How the objects are linked:
FP σ NS
FP φ MQ
FP τ FB
FP δ JM
FP ψ ZP
ZF σ BC
ZF β JN
ZF φ TG
ZF τ HM
ZF δ SN
ZF ψ TT
JM σ FP
JM φ RH
JM τ CH
JM δ SD
JM ψ JH
LD σ NQ
LD β HM
LD φ GL
LD τ LS
LD δ QR
LD ψ PH
MQ σ CJ
MQ φ CT
MQ τ DS
MQ δ RH
MQ ψ FP
SC σ GL
SC β CD
SC φ DP
SC τ NZ
SC δ ZZ
SC ψ QR
PH σ JJ
PH β BH
PH φ LD
PH τ BS
PH δ BZ
PH ψ RL
RN σ ZT
RN β ZP
RN φ BR
RN τ PF
RN δ FH
RN ψ FR
GT σ BM
GT β FB
GT φ JF
GT τ BR
GT δ QM
GT ψ PF
RD σ NZ
RD β GT
RD φ QS
RD τ ZZ
RD δ QF
RD ψ GN
ZS σ QB
ZS φ JN
ZS τ HJ
ZS δ TZ
ZS ψ SQ
TT σ CL
TT β ZS
TT φ ZF
TT τ BH
TT δ TJ
TT ψ NF
NS σ SD
NS φ CJ
NS τ PB
NS δ FP
NS ψ RP
BF σ CN
BF β DZ
BF φ HH
BF τ DP
BF δ QS
BF ψ NZ
HT σ CT
HT φ JH
HT τ QB
HT δ HJ
HT ψ RH
LQ σ TJ
LQ β DC
LQ φ PF
LQ τ FR
LQ δ CL
LQ ψ JF
GL σ GP
GL β PR
GL φ RL
GL τ QJ
GL δ SC
GL ψ LD
BG σ GN
BG β BC
BG φ QF
BG τ NQ
BG δ LS
BG ψ ZC
QB σ DC
QB φ BN
QB τ HT
QB δ ZS
QB ψ FQ
CN σ LG
CN β NF
CN φ BS
CN τ RL
CN δ BF
CN ψ QJ
TZ σ ZS
TZ φ MJ
TZ τ CP
TZ δ DC
TZ ψ NB
QJ σ QF
QJ β TG
QJ φ CN
QJ τ GL
QJ δ NZ
QJ ψ LS
ZT σ HM
ZT β RP
ZT φ CD
ZT τ SN
ZT δ RN
ZT ψ GZ
FH σ RN
FH β JH
FH φ QH
FH τ BC
FH δ HM
FH ψ DL
BS σ ZC
BS β TT
BS φ LS
BS τ PH
BS δ HH
BS ψ CN
GZ σ BH
GZ β CP
GZ φ ZT
GZ τ TJ
GZ δ FR
GZ ψ FF
LS σ BG
LS β ZF
LS φ QJ
LS τ LD
LS δ JT
LS ψ BS
HJ σ HT
HJ φ NH
HJ τ ZS
HJ δ CP
HJ ψ JR
ZZ σ SC
ZZ β BR
ZZ φ TM
ZZ τ RD
ZZ δ GP
ZZ ψ PG
TM σ DP
TM β ZQ
TM φ TL
TM τ QS
TM δ TD
TM ψ ZZ
NZ σ QJ
NZ β BM
NZ φ BF
NZ τ SC
NZ δ RD
NZ ψ JT
PG σ QR
PG β RN
PG φ ZZ
PG τ GN
PG δ NQ
PG ψ TL
SD σ JM
SD φ JR
SD τ ZB
SD δ NS
SD ψ NH
DZ σ NF
DZ β NB
DZ φ TJ
DZ τ FF
DZ δ JF
DZ ψ BM
DC σ TZ
DC φ LP
DC τ CT
DC δ QB
DC ψ DS
SQ σ FQ
SQ φ ZS
SQ τ JR
SQ δ NB
SQ ψ ZB
NC σ JF
NC β FQ
NC φ CL
NC τ SB
NC δ NF
NC ψ QM
PF σ SN
PF β LP
PF φ GT
PF τ RN
PF δ BC
PF ψ LQ
RH σ MQ
RH φ HT
RH τ FQ
RH δ JR
RH ψ JM
SN σ ZF
SN β MJ
SN φ BM
SN τ ZT
SN δ PF
SN ψ TJ
FB σ PB
FB φ DS
FB τ FP
FB δ CH
FB ψ LP
TJ σ TT
TJ β TZ
TJ φ SN
TJ τ GZ
TJ δ LQ
TJ ψ DZ
CJ σ JR
CJ φ CP
CJ τ NB
CJ δ MQ
CJ ψ NS
TD σ TM
TD β SB
TD φ JJ
TD τ LG
TD δ RL
TD ψ GP
BC σ PF
BC β BN
BC φ QM
BC τ FH
BC δ ZF
BC ψ CL
NB σ SQ
NB φ TZ
NB τ CJ
NB δ DS
NB ψ PB
FF σ FC
FF β CJ
FF φ GZ
FF τ DZ
FF δ ZQ
FF ψ CD
LG σ QS
LG β NC
LG φ ZC
LG τ TD
LG δ CN
LG ψ QF
QH σ BR
QH β JM
QH φ SB
QH τ QM
QH δ PR
QH ψ FH
JR σ RH
JR φ HJ
JR τ SQ
JR δ CJ
JR ψ SD
HH σ BS
HH β TJ
HH φ JT
HH τ BZ
HH δ SG
HH ψ BF
JJ σ TL
JJ β DL
JJ φ NQ
JJ τ ZC
JJ δ PH
JJ ψ TD
GP σ ZZ
GP β QH
GP φ TD
GP τ QF
GP δ GL
GP ψ NQ
JF σ DZ
JF β DS
JF φ LQ
JF τ ZQ
JF δ NC
JF ψ GT
CL σ LQ
CL β QB
CL φ BC
CL τ DL
CL δ TT
CL ψ NC
BH σ DL
BH β HJ
BH φ HM
BH τ TT
BH δ GZ
BH ψ FC
ZP σ RP
ZP φ FP
ZP τ LP
ZP δ JH
ZP ψ CT
JN σ BN
JN φ ZB
JN τ NH
JN δ MJ
JN ψ ZS
TG σ QM
TG β ZB
TG φ NF
TG τ PR
TG δ BM
TG ψ ZF
BR σ CD
BR β FP
BR φ ZQ
BR τ GT
BR δ QH
BR ψ RN
GN σ JT
GN β PF
GN φ RD
GN τ PG
GN δ BG
GN ψ SG
ZC σ SG
ZC β CL
ZC φ BG
ZC τ JJ
ZC δ BS
ZC ψ LG
LP σ MJ
LP φ FB
LP τ ZP
LP δ BN
LP ψ DC
RP σ NH
RP φ NS
RP τ MJ
RP δ ZP
RP ψ CP
CP σ HJ
CP φ RP
CP τ TZ
CP δ CT
CP ψ CJ
NF σ NC
NF β SQ
NF φ TT
NF τ FC
NF δ DZ
NF ψ TG
QR σ LD
QR β ZT
QR φ SC
QR τ JT
QR δ PG
QR ψ BZ
CH σ FB
CH φ FQ
CH τ JM
CH δ ZB
CH ψ BN
MJ σ JN
MJ φ PB
MJ τ RP
MJ δ LP
MJ ψ TZ
TL σ BZ
TL β FR
TL φ PG
TL τ SG
TL δ JJ
TL ψ TM
QF σ RD
QF β QM
QF φ LG
QF τ GP
QF δ QJ
QF ψ BG
JH σ ZP
JH φ JM
JH τ BN
JH δ NH
JH ψ HT
CD σ PR
CD β NS
CD φ FF
CD τ BM
CD δ BR
CD ψ ZT
NQ σ PG
NQ β FH
NQ φ GP
NQ τ BG
NQ δ LD
NQ ψ JJ
FR σ GZ
FR β CT
FR φ RN
FR τ LQ
FR δ DL
FR ψ ZQ
FC σ SB
FC β JR
FC φ BH
FC τ NF
FC δ FF
FC ψ PR
DL σ FR
DL β HT
DL φ FH
DL τ CL
DL δ BH
DL ψ SB
PR σ QH
PR β SD
PR φ FC
PR τ TG
PR δ CD
PR ψ HM
DP σ RL
DP β FF
DP φ BZ
DP τ BF
DP δ TM
DP ψ SC
BM σ TG
BM β PB
BM φ DZ
BM τ CD
BM δ GT
BM ψ SN
ZB σ CH
ZB φ SQ
ZB τ SD
ZB δ PB
ZB ψ JN
SB σ ZQ
SB β RH
SB φ DL
SB τ NC
SB δ FC
SB ψ QH
FQ σ DS
FQ φ QB
FQ τ RH
FQ δ SQ
FQ ψ CH
BZ σ PH
BZ β GZ
BZ φ QR
BZ τ HH
BZ δ TL
BZ ψ DP
PB σ ZB
PB φ NB
PB τ NS
PB δ FB
PB ψ MJ
JT σ LS
JT β SN
JT φ NZ
JT τ QR
JT δ GN
JT ψ HH
BN σ LP
BN φ CH
BN τ JH
BN δ JN
BN ψ QB
NH σ JH
NH φ SD
NH τ JN
NH δ RP
NH ψ HJ
RL σ TD
RL β FC
RL φ PH
RL τ CN
RL δ DP
RL ψ GL
HM σ FH
HM β NH
HM φ PR
HM τ ZF
HM δ ZT
HM ψ BH
SG σ HH
SG β LQ
SG φ GN
SG τ TL
SG δ ZC
SG ψ QS
QM σ GT
QM β CH
QM φ NC
QM τ QH
QM δ TG
QM ψ BC
CT σ CP
CT φ ZP
CT τ DC
CT δ HT
CT ψ MQ
QS σ BF
QS β JF
QS φ SG
QS τ TM
QS δ LG
QS ψ RD
DS σ NB
DS φ DC
DS τ MQ
DS δ FQ
DS ψ FB
ZQ σ FF
ZQ β MQ
ZQ φ FR
ZQ τ JF
ZQ δ SB
ZQ ψ BR

The rows follow the links: the fewer symbols apart two objects are, the more alike their rows tend to be.

Each row is also shifted at random along 9 hidden directions that mean nothing.

Row, then object:
(0, -16, -49, -10, -38, -7, 25, 1, -16, 2, -61, -13, 32, 40, 9, -10, -45, 36, 28, 52, 17, -19, -93, -14, -34, -15, -63, 37, -8, -17, 4, -54, 50, 33, 49, 60, 71, -15, -62, 7, -12, -19, -4); object BC
(-67, 0, -46, -54, -5, 6, -17, 9, 52, 50, 13, -108, 22, 24, 36, 6, -11, 0, 25, 29, -18, -12, -49, -45, -3, -2, -14, 27, 29, -18, 7, 43, 8, 21, -28, 16, 63, 28, 15, 26, -1, -7, -36); object RN
(-1, 52, 12, -8, -40, -10, 27, 9, -25, 38, 46, -27, 8, -39, -17, -10, 55, -35, -17, 20, -27, 19, 30, -25, -25, 11, 31, -70, -22, 11, 58, -3, -35, 26, 4, -27, 24, 5, -8, -28, -21, -77, -6); object PR
(158, -20, 45, -17, -7, -8, -16, 2, 14, -21, 43, -72, 45, -43, -36, 20, 61, -34, 23, 16, -65, 68, 10, -60, -31, 47, 42, -6, -47, 37, 31, -1, 16, -18, 8, -27, 60, 18, -46, -30, -16, -84, 64); object GL
(-9, -38, -31, -9, -47, 4, -19, 36, 55, 21, -40, -99, 34, 14, 59, 38, -51, 65, 21, 123, -25, 40, -7, -61, 20, 2, -2, 6, -14, 21, -25, -35, 6, 30, 20, -7, 95, -51, 13, 11, -18, 0, -45); object TM
(-25, -56, 2, 45, 26, -6, -84, 8, -8, -10, -23, 9, 12, 24, 42, 37, 2, 26, -8, 36, -8, 69, 24, 23, -20, -2, -11, -26, 31, 0, -52, -39, -19, -67, 7, 21, -36, -28, 13, 3, -5, -21, 23); object DZ
(-3, 35, 3, -30, 55, 31, -3, 2, 30, -4, 25, 7, 6, 19, -24, 10, 1, -55, 41, -89, 18, 3, -33, -7, 24, -17, 6, 89, -19, -19, -18, 85, 19, 24, -29, 6, 1, 71, 51, 35, 9, 17, -12); object ZP
(42, 34, -35, -15, 2, 21, 18, -13, -16, 13, -14, -32, 30, -2, -7, 10, -26, -18, 8, 28, -8, 50, -24, -16, -4, -17, -2, 19, 25, -33, -2, 16, 33, -18, -13, 32, -14, 43, -5, -21, -12, -39, 41); object FH
(-40, 71, 1, 7, 20, -1, 39, 9, 6, 22, 39, 21, -31, -14, -3, -5, -3, -36, -9, -15, 23, -10, 61, 0, 35, -25, 28, -16, -12, 8, 4, 37, -29, 17, -23, -35, -30, 28, 89, -1, 11, 31, -54); object MQ
(-56, -11, -26, -10, 9, 56, -29, 17, 39, -22, -25, -20, 26, -12, -1, 31, -9, -10, -14, 1, 7, 6, -31, 11, 18, 10, -32, 45, 12, -28, -17, 32, 9, 2, -14, -9, 3, 24, 36, 32, -3, 36, 25); object GP
(-100, -25, -42, 2, -6, 1, -33, 2, 28, -49, -42, -31, -10, 15, 29, -16, -43, 21, 9, 64, 13, 5, -24, 42, 21, 19, -59, 6, 44, -4, -33, -9, 22, -17, -9, 17, -12, -51, -21, -1, 7, -12, 39); object SG
(-61, 39, 19, 20, -16, 38, 16, 9, 13, 45, 19, 65, -25, 19, 7, 24, -3, -20, -29, -50, -1, 3, 23, 0, 53, -29, 54, 20, -26, -13, 5, 41, -31, 64, -5, -14, -23, 20, 75, 30, 16, 34, -69); object NH
(28, 34, -16, -46, -21, 10, 80, -13, -48, -20, -26, -49, -10, -24, -12, -53, -27, -3, 25, 25, 20, -72, -40, 4, 13, -31, -22, 55, 56, -28, -4, 1, 46, 10, -3, 1, 3, 17, -44, -51, 10, 49, 22); object ZC
(27, -42, 14, 11, 38, 33, -47, 22, 59, -25, -54, 0, -14, 64, 24, 73, -45, 16, -41, -18, -53, 75, 20, -9, 33, -20, 35, 32, 14, -5, -80, 69, -11, 18, -30, 30, -34, -31, 75, 22, -4, 31, -38); object JJ
(-15, 15, 14, 60, -13, -16, 37, 2, -53, -27, -26, 134, 15, -18, -44, -12, 9, 3, 24, -28, 66, -19, -12, 56, -15, -37, -23, 73, -63, 5, 6, -102, 18, 13, 78, -7, 18, 20, -6, 11, 2, 55, -1); object SQ
(19, 56, -8, -17, 8, 35, 12, 14, -21, -3, -1, 2, -14, 8, -19, 5, -4, -55, 3, -42, 25, 1, -10, 5, -18, -27, -26, 4, 33, -15, -18, 62, -11, 11, -7, 23, 5, 13, 8, -28, -13, -45, -13); object QM
(-11, -75, -6, 16, 1, -12, -25, -25, 27, 19, -36, 37, 11, -15, 33, 29, -32, 78, -21, 2, 1, -19, 0, -32, 9, 53, -4, -41, -27, 21, -4, -58, -1, 4, 6, -7, 7, -50, -27, 51, -6, 34, -2); object NS
(3, 49, 12, -37, -42, 50, -19, 14, -8, 19, 17, -51, -27, 17, 29, 3, -23, -20, 26, 19, 24, 15, 36, -31, 9, -20, 30, -18, 45, -1, -47, 83, -6, 27, -3, -6, 46, -53, 15, -50, 10, -56, -39); object NZ
(57, 27, 11, -4, -15, 18, 44, -11, -43, 18, 1, 29, 36, -53, -13, 9, 6, -6, 14, -13, 4, 9, -2, -29, -8, -6, 12, 28, -51, 10, 9, -32, 28, 10, 25, -24, 23, 28, -10, -10, -14, 16, 24); object SD
(7, -46, 9, -27, -8, -18, -2, 25, 105, -6, 12, -54, 0, 66, -19, 30, 38, 4, 0, -57, -35, -44, -65, -49, 3, 15, 10, 42, -55, 6, 30, 63, -34, 98, -14, 16, 108, 4, 15, 76, -7, -1, -107); object NQ
(4, 35, -6, -26, -25, 53, -2, 9, -42, 7, 3, -21, 7, 0, 36, 15, -18, -33, 37, 4, 21, 5, -28, -20, -2, -40, -21, 42, 12, -5, -41, 13, 24, 22, 27, 6, 59, 11, -13, -30, 16, -6, 10); object ZB
(-4, 0, -37, -12, -5, -28, 42, 5, 1, 12, -30, -35, 20, -21, -7, -11, -13, 15, -4, 51, -23, -5, -38, 2, -17, 12, -10, 8, -4, -1, 19, -43, 10, -5, -5, 23, 6, 1, -52, -1, -35, -32, 26); object DL
(31, 31, -7, -18, 1, -22, 51, -13, -7, -28, -28, 22, -8, 4, -42, -48, -28, 18, 37, -21, 72, -82, -23, 10, -3, -15, -26, 36, 28, -16, -12, 16, 24, -2, 8, -6, 36, -1, -41, -6, -9, 16, -28); object QS
(25, -9, -28, -29, -46, 20, -18, 10, -3, -19, 8, -98, 19, -34, 26, -9, -2, -6, 28, 82, -11, 6, -40, -19, -13, 19, -50, -19, 10, -6, 7, -35, 30, 4, 20, -16, 59, -18, -45, -55, 7, -36, 62); object QF

From each start, follow one symbol. Which object do you reach?
Answers are names.
(-8, -50, 11, 42, 27, 13, -77, 11, 15, -61, -26, 41, 0, 47, 4, 37, -12, 19, 17, 15, 21, 58, 21, 33, 2, 8, -13, 32, 19, 11, -64, -10, 4, -49, 17, 12, -17, -40, 9, 3, 5, -23, 16)
σ: CN
(82, -42, -13, 29, 12, -21, -41, -1, 9, -13, -58, 22, 30, 52, 30, 51, -61, 57, 1, 51, -1, 72, 6, -25, -30, -9, -15, -20, -9, 28, -50, -42, -3, -24, 30, 46, 22, -70, -16, -4, -15, -62, -41)
τ: ZQ
(-12, -36, 29, -38, 5, 58, -69, 8, 15, -4, 17, -66, -24, 38, 26, 26, 31, -23, -28, -60, -15, -42, -2, -7, 10, -11, -12, 1, 51, -22, -38, 88, -17, 12, -30, -17, 14, 0, 26, -1, 22, 63, -32)
σ: QF
(-52, -88, -31, -9, 26, 23, -79, 29, -6, -26, -11, -110, 47, 35, 50, 31, 38, -6, 22, 40, -46, 26, -66, 8, -28, -20, -48, 71, 38, -9, -50, -43, 39, -50, 5, 53, 20, 22, -9, 5, 11, 47, 72)
β: ZS
(-84, -3, -16, -1, 19, 14, -10, -4, -30, 19, 50, -72, 26, -58, 31, -29, 35, -15, 29, 61, -30, 27, 29, 8, 25, 2, 20, 23, 2, 5, 7, -72, 51, -57, -7, -32, -67, 41, 37, -20, 19, 100, 104)
φ: RP
(-54, 44, -41, -17, -9, 15, 38, -29, 10, 11, -50, 18, 2, -17, -16, -41, -69, 18, 24, 22, 47, -40, -23, 25, 29, 19, -15, 28, 40, -42, -2, 31, 40, 7, -19, -10, -1, 4, -22, 17, -7, -8, 19)
ψ: TL
(43, -31, 14, -32, -32, -54, 13, -7, 0, 20, 51, -37, -3, 18, -20, -28, 70, -15, 14, -27, -31, -71, -49, -21, -40, 19, 3, -42, -24, 18, 80, -1, -26, 28, 7, 13, 73, 8, -84, 11, -5, -50, -25)
σ: BC
(15, -15, -24, -20, -19, 10, -10, -13, 29, -5, -13, -15, 2, -28, 37, 13, -27, 34, -42, 19, -5, -30, -15, -17, 12, 50, -35, -51, -6, 6, 16, -17, -14, 8, -23, -20, 8, -22, -44, 21, -3, -19, 31)
φ: RH
(-43, -29, -17, -5, 4, -16, -35, -10, 4, -14, -19, 8, 0, 47, 9, -1, -16, 8, 15, -10, 20, -7, -44, 8, -23, 11, -25, 15, 31, -20, -8, 7, 9, -12, 6, 42, 25, -11, -42, 31, -1, -57, 8)
σ: ZF
(-36, -25, -6, -28, -19, -44, 17, 31, 45, -49, 38, -56, -17, 17, 14, -28, 43, -31, 13, 3, -16, -56, -70, 14, -7, 22, -46, 5, -50, 37, 54, -29, -15, 44, -14, 11, 69, -13, -61, 19, 11, -20, -13)
φ: BN
(65, -44, 29, 22, 44, -15, -57, 4, -11, -35, 47, -14, 29, -2, 13, 20, 47, -17, 43, -8, -21, 48, 13, -13, -22, 3, -2, 27, -28, 38, -20, -51, 22, -53, 18, -7, -8, 20, 1, -11, 18, 11, 47)
φ: TZ
(81, -88, -8, 18, 34, -2, -53, 8, -8, 9, -34, -26, 8, 47, 39, 50, -37, 46, -46, 13, -60, 38, -6, -17, -12, -19, -8, -4, 16, 3, -53, -26, 5, -24, -9, 55, -54, -27, 34, -8, -3, 65, -1)
ψ: NC
(-13, 7, -18, 2, -13, -41, 25, -12, 15, -49, -10, 19, -23, 0, 5, -28, -25, 7, 20, 32, 21, -13, -25, 16, 6, 23, -35, -20, -12, 30, 14, -35, 5, 1, 11, 18, 2, -60, -77, -12, 16, -59, 34)
δ: QB
(-14, -71, 19, 29, 21, -22, -52, -14, 51, 1, 3, 54, -2, 25, 14, 22, 14, 40, -31, -29, -34, 2, 4, 1, 15, 46, 18, -28, -46, 18, 3, -21, -21, 9, -19, -5, -32, -28, 15, 62, 8, 5, -10)
τ: MJ
(-63, -13, 10, 9, -17, -24, -13, -3, 9, -19, 7, 20, -46, 14, 35, -24, 2, 1, -13, 21, 6, -10, 18, 35, 25, 27, 7, -54, 4, 30, 8, -15, -31, 4, -11, -1, -23, -71, -35, -3, 21, -47, 9)
φ: MJ
